Below is a small trained network, with its code and all its weights. Each question gives an input and a class and asks what happens when units are switched off, that is, made to give their printed mean instead of their output.

import numpy as np


def w(rows, s, z=0):
    codes = np.array(rows[::2]) - 128.0
    scale = np.full(codes.shape[1], s)
    scale[-1] = z or s
    return codes * scale


def norm(h):
    return h / np.sqrt((h * h).mean(-1, keepdims=True) + 1e-5)


def f(y):
    return y / 2 * (1 + np.tanh(0.7978845608 * (y + 0.044715 * y**3)))


def log_softmax(a):
    a = a - a.max(-1, keepdims=True)
    return a - np.log(np.exp(a).sum(-1, keepdims=True))


def net(x, mask):
    res = np.array(x, float).reshape(1, 5) / 4 @ E
    u = 0
    for l in range(3):
        y = f(norm(res) @ A[l][:, :-1].T + A[l][:, -1])
        res = res + np.where(mask[u : u + 12], y, B[l][:, -1]) @ B[l][:, :-1]
        u += 12
    return log_softmax(norm(res)[-1] @ U[:, :-1].T + U[:, -1])


A, B = {}, {}
E = w([
[72,72,61,102,83,66,96,135,152,199],'x0',
[60,132,73,103,255,189,68,222,119,133],'x1',
[222,50,102,229,99,201,103,174,159,148],'x2',
[105,112,134,166,165,185,96,11,79,196],'x3',
[147,182,58,139,115,124,129,136,58,160],'x4',
],0.0081)
A[0] = w([
[123,168,102,133,128,83,204,197,156,92,13],'0.n1',
[108,179,161,105,148,66,108,99,117,82,10],'0.n2',
[58,111,70,162,90,69,128,112,146,129,11],'0.n3',
[167,219,163,172,144,158,139,118,116,53,14],'0.n4',
[107,82,50,143,109,73,82,91,148,70,33],'0.n5',
[132,202,49,156,111,142,173,146,47,141,63],'0.n6',
[174,179,37,120,88,121,116,120,42,108,41],'0.n7',
[86,46,220,104,142,151,141,122,172,123,59],'0.n8',
[202,147,104,92,124,68,126,173,157,72,16],'0.n9',
[153,157,175,141,69,93,162,97,143,149,37],'0.n10',
[83,37,203,117,157,132,126,104,173,51,4],'0.n11',
[131,96,98,140,190,152,152,1,87,137,27],'0.n12',
],0.0086,0.0031)
B[0] = w([
[63,120,180,144,82,175,39,145,125,128,205],'0.n1',
[94,201,79,100,108,203,215,117,148,149,190],'0.n2',
[158,94,142,27,137,174,139,116,151,155,193],'0.n3',
[202,46,204,10,158,159,131,125,112,171,223],'0.n4',
[156,81,177,90,156,125,143,135,88,160,163],'0.n5',
[183,168,158,156,177,49,91,105,251,158,223],'0.n6',
[179,200,139,185,153,27,111,149,218,186,213],'0.n7',
[187,204,105,180,166,52,95,129,176,201,197],'0.n8',
[59,111,194,181,70,173,65,134,136,126,210],'0.n9',
[131,102,63,124,155,91,69,75,118,23,247],'0.n10',
[181,173,150,163,166,51,111,135,250,165,190],'0.n11',
[47,108,208,143,40,186,49,163,140,99,255],'0.n12',
],0.012,0.0036)
A[1] = w([
[87,178,161,114,153,65,148,112,58,141,101],'1.n1',
[190,124,84,196,109,178,205,145,123,148,125],'1.n2',
[160,129,115,151,77,83,178,75,74,69,36],'1.n3',
[192,112,122,187,110,124,141,161,109,155,67],'1.n4',
[130,54,130,150,131,144,78,145,108,100,107],'1.n5',
[188,151,181,136,171,157,183,146,61,101,15],'1.n6',
[143,144,152,114,90,92,164,200,105,80,79],'1.n7',
[91,142,87,137,249,142,110,176,95,79,70],'1.n8',
[130,158,156,185,142,115,115,86,17,186,94],'1.n9',
[151,151,139,130,93,82,145,210,76,109,63],'1.n10',
[117,57,77,93,90,79,155,145,103,204,2],'1.n11',
[102,176,106,97,129,141,178,108,117,112,73],'1.n12',
],0.015,0.003)
B[1] = w([
[116,99,136,180,137,155,231,190,184,121,185],'1.n1',
[59,104,123,126,130,116,236,160,180,107,188],'1.n2',
[186,108,87,159,62,76,114,132,37,166,205],'1.n3',
[59,208,135,92,141,103,172,127,119,106,224],'1.n4',
[91,182,67,100,122,157,190,125,137,136,253],'1.n5',
[192,124,163,55,149,176,110,121,136,168,172],'1.n6',
[112,77,193,215,119,122,113,186,125,213,151],'1.n7',
[204,87,119,152,6,43,130,93,72,115,240],'1.n8',
[114,92,213,167,104,103,91,145,188,148,157],'1.n9',
[98,85,180,167,126,138,92,108,189,105,133],'1.n10',
[189,87,213,80,193,165,113,148,121,144,218],'1.n11',
[89,125,84,119,144,157,202,142,145,102,169],'1.n12',
],0.015,0.0051)
A[2] = w([
[185,177,173,188,151,188,138,120,99,89,94],'2.n1',
[54,143,120,111,150,132,188,140,93,80,109],'2.n2',
[105,99,102,148,188,132,98,187,106,150,137],'2.n3',
[160,101,93,146,108,121,119,114,102,77,104],'2.n4',
[120,125,162,149,98,137,115,127,134,125,135],'2.n5',
[160,93,137,64,187,161,100,118,88,95,60],'2.n6',
[165,75,169,95,182,154,129,136,100,109,41],'2.n7',
[102,116,152,184,166,147,150,8,91,196,88],'2.n8',
[62,108,155,163,94,190,66,142,101,106,15],'2.n9',
[133,166,142,92,120,176,81,140,145,141,212],'2.n10',
[139,108,104,134,125,98,107,110,54,71,97],'2.n11',
[151,156,128,170,177,85,106,115,168,155,2],'2.n12',
],0.017,0.0022)
B[2] = w([
[108,91,156,117,112,56,140,200,147,189,172],'2.n1',
[116,160,71,127,121,200,201,108,126,114,220],'2.n2',
[158,127,212,124,98,88,144,138,132,111,145],'2.n3',
[129,108,107,135,141,107,108,107,63,130,198],'2.n4',
[127,88,74,94,173,137,131,170,87,98,214],'2.n5',
[125,119,153,81,143,172,131,82,129,189,224],'2.n6',
[110,162,188,108,91,155,98,125,99,186,238],'2.n7',
[150,115,153,146,101,81,123,252,131,96,185],'2.n8',
[33,104,119,140,124,155,48,119,152,60,240],'2.n9',
[115,103,110,126,113,143,115,74,97,124,254],'2.n10',
[173,90,66,146,100,141,126,97,91,117,197],'2.n11',
[164,175,82,117,179,102,135,85,169,119,255],'2.n12',
],0.018,0.0061)
U = w([
[181,193,123,153,185,27,98,124,227,143,179],'0',
[18,74,146,155,94,152,29,185,139,73,173],'1',
[156,108,219,50,113,164,114,117,101,224,174],'2',
[195,80,61,166,58,82,124,102,20,121,168],'3',
[74,172,89,135,117,191,252,140,154,113,153],'4',
[107,179,62,121,163,194,74,4,113,131,119],'5',
[140,171,150,197,208,179,106,117,44,104,2],'6',
[142,163,150,202,209,172,112,137,49,110,12],'7',
],0.012,0.0052)

Each question gives the input, the list of numbers given to net, and the class t.
The units are the neurons (one row each of A and B). Each row of codes is followed by its name. A weight is (code - 128) times the scale printed after its matrix; where a second scale follows, it is the last column's (A, B and U).
mask holds one flag per neuron, layer by layer. A switched-off neuron (its flag False) gives its mean, the last column of its row in B, instead of its output. The means were averaged over made-up inputs and are rounded, as every weight is.
A unit's drop is (log p(t) with every unit on - log p(t) with that unit switched off) / (log p(t) with every unit on - log p(t) with every unit switched off).
The circuit of an input: a set's keep is (log p(t) with only the set's units on - log p(t) with every unit switched off) / (log p(t) with every unit on - log p(t) with every unit switched off). Starting from the 12 units with the biggest drops (on a tie, the unit counted first), units are removed one at a time, each time the one whose removal leaves the highest keep (on an exact tie, the one counted first), for as long as the keep stays at least 0.8.
circuit, biggest first: the units of the circuit, biggest drop first
unit that matters most: the unit with the biggest drop
k most important neurons: the k neurons with the biggest drops, biggest first
top k neurons in layer l: the k neurons of layer l with the biggest drops, biggest first
input [-1,-8,5,-6,8], class 0: 3 most important neurons => [0.n7, 0.n6, 1.n8]
input [5,4,-8,-7,0], class 4: circuit, biggest first => [2.n2]
input [8,2,-1,7,6], class 2: top 2 neurons in layer 0 => [0.n3, 0.n9]
input [5,0,3,-4,3], class 2: 3 most important neurons => [0.n3, 0.n12, 1.n11]
input [-6,0,-6,-7,0], class 1: 4 most important neurons => [0.n1, 0.n9, 2.n9, 1.n7]
input [-6,4,-8,1,7], class 4: 3 most important neurons => [0.n2, 1.n12, 1.n1]
input [7,8,-2,-8,-8], class 0: 2 most important neurons => [0.n12, 0.n11]
input [2,5,-3,6,6], class 0: 2 most important neurons => [0.n6, 2.n12]
input [-7,-8,-5,-5,2], class 3: top 2 neurons in layer 1 => [1.n3, 1.n11]
input [8,7,-6,4,7], class 2: top 2 neurons in layer 0 => [0.n8, 0.n10]
input [3,2,-2,-3,4], class 0: 2 most important neurons => [0.n7, 0.n6]
input [-1,1,-6,-7,8], class 0: 3 most important neurons => [0.n6, 0.n7, 0.n12]
input [4,8,6,2,-8], class 0: circuit, biggest first => [0.n8, 2.n12]
input [-1,3,-4,8,-4], class 1: most important neuron => [0.n12]
input [-7,2,5,7,-6], class 1: circuit, biggest first => [0.n12, 2.n9]
input [3,-6,-1,-1,-2], class 3: circuit, biggest first => [0.n10, 1.n3]
input [1,-7,8,0,2], class 4: top 2 neurons in layer 1 => [1.n2, 1.n4]
input [5,7,6,0,6], class 3: 2 most important neurons => [1.n8, 0.n8]
input [-3,3,-8,-1,-7], class 4: top 3 neurons in layer 0 => [0.n2, 0.n6, 0.n7]
input [4,5,1,-3,3], class 3: 2 most important neurons => [1.n8, 0.n4]
input [2,-4,8,-7,5], class 4: unit that matters most => 1.n4
